Below is a small trained network, with its code and all its weights. Each question gives an input and a class and asks what happens when units are switched off, that is, made to give their printed mean instead of their output.

import numpy as np


def w(rows, s, z=0):
    codes = np.array(rows[::2]) - 128.0
    scale = np.full(codes.shape[1], s)
    scale[-1] = z or s
    return codes * scale


def f(y):
    return y / 2 * (1 + np.tanh(0.7978845608 * (y + 0.044715 * y**3)))


def log_softmax(a):
    a = a - a.max(-1, keepdims=True)
    return a - np.log(np.exp(a).sum(-1, keepdims=True))


def net(x, mask):
    res = np.array(x, float).reshape(1, 3) / 4 @ E
    y = f(res @ A[0][:, :-1].T + A[0][:, -1])
    res = res + np.where(mask, y, B[0][:, -1]) @ B[0][:, :-1]
    return log_softmax(res[-1] @ U[:, :-1].T + U[:, -1])


A, B = {}, {}
E = w([
[50,35,182,159,64,110],'x0',
[58,109,67,36,18,76],'x1',
[254,2,163,6,113,115],'x2',
],0.0091)
A[0] = w([
[230,108,160,169,145,144,206],'n0',
[10,141,98,149,146,168,220],'n1',
[129,173,142,181,156,130,224],'n2',
[190,33,181,119,101,83,191],'n3',
[186,94,198,145,205,194,195],'n4',
[167,179,71,76,124,144,182],'n5',
[153,99,155,161,169,125,119],'n6',
[199,98,94,60,142,98,253],'n7',
[48,180,103,167,92,114,246],'n8',
[111,248,130,205,178,177,156],'n9',
],0.013,0.005)
B[0] = w([
[162,90,184,155,171,176,218],'n0',
[162,118,90,106,119,30,213],'n1',
[206,103,177,237,127,102,197],'n2',
[65,113,143,46,144,190,241],'n3',
[173,18,191,132,193,112,239],'n4',
[255,224,122,60,124,187,186],'n5',
[117,77,156,141,165,96,168],'n6',
[134,166,113,43,144,235,234],'n7',
[134,141,3,104,79,22,220],'n8',
[204,182,95,218,188,82,254],'n9',
],0.0097,0.016)
U = w([
[108,153,145,155,116,136,17],'0',
[162,169,102,175,141,61,60],'1',
[169,101,188,188,146,114,191],'2',
[124,88,180,106,171,146,112],'3',
[4,121,148,92,80,171,120],'4',
[85,168,140,181,125,149,29],'5',
[96,103,107,83,54,66,253],'6',
[175,191,121,80,130,160,176],'7',
],0.014,0.0047)

Each question gives the input, the list of numbers given to net, and the class t.
The units are the neurons (one row each of A and B). Each row of codes is followed by its name. A weight is (code - 128) times the scale printed after its matrix; where a second scale follows, it is the last column's (A, B and U).
mask holds one flag per neuron, in row order. A switched-off neuron (its flag False) gives its mean, the last column of its row in B, instead of its output. The means were averaged over made-up inputs and are rounded, as every weight is.
A unit's drop is (log p(t) with every unit on - log p(t) with that unit switched off) / (log p(t) with every unit on - log p(t) with every unit switched off).
The circuit of an input: a set's keep is (log p(t) with only the set's units on - log p(t) with every unit switched off) / (log p(t) with every unit on - log p(t) with every unit switched off). Starting from all 10 units, units are removed one at a time, each time the one whose removal leaves the highest keep (on an exact tie, the one counted first), for as long as the keep stays at least 0.8.
circuit, biggest first: the units of the circuit, biggest drop first
k most important neurons: the k neurons with the biggest drops, biggest first
drop when u is switched off: that unit's drop, to one decimal
input [1,-4,2], class 3: circuit, biggest first -> (n9)
input [-7,6,-4], class 1: 3 most important neurons -> (n7; n3; n8)
input [-6,-2,8], class 3: 2 most important neurons -> (n4; n0)
input [5,-1,3], class 3: 2 most important neurons -> (n8; n7)
input [0,0,5], class 3: 2 most important neurons -> (n8; n9)
input [-8,-8,5], class 2: 2 most important neurons -> (n2; n4)
input [-8,-5,6], class 3: 2 most important neurons -> (n4; n0)
input [7,1,8], class 4: 2 most important neurons -> (n3; n9)
input [5,0,-4], class 1: drop when n3 is switched off -> 0.3
input [4,6,-2], class 6: drop when n6 is switched off -> 0.0
input [1,7,-5], class 6: drop when n9 is switched off -> 0.1
